[[125 114 125 111 129 132 126 136 107 131 136 120]
 [114 140 135 123 131 115 138 118 154 127 122 133]
 [130 116 125 120 122 132 117 133 102 126 127 123]
 [114 113 135 123 131 129 109 134 116 131 152 119]
 [122 127 124 131 112 126 129 115 148 118 114 135]]
The first entry in reading order: 125
The entry directly above 134 -> 133
Which number is the top entry of the column that holds the largest entry?
A: 107
Which number is the last entry, reading row by row?
A: 135
The fourth entry, reading row by row: 111
Which number is the third largest entry?
A: 148
The first entry on the diagonal from the top-right corner -> 120
The entry directly above the smallest entry -> 154
Which number is the entry directly below 130?
A: 114
The first entry of the largest entry's row: 114
The 3rd smallest entry is 109
The entry directly below the smallest entry is 116
Which number is the entry directly below 138?
A: 117
The smallest entry in the last row: 112
The entry directly below 152 is 114
Which number is the 2nd largest entry?
A: 152
The last entry in the row that holds the smallest entry is 123
The entry just right of 140 -> 135
The entry directly below 111 -> 123
Which number is the entry just right of 109?
A: 134
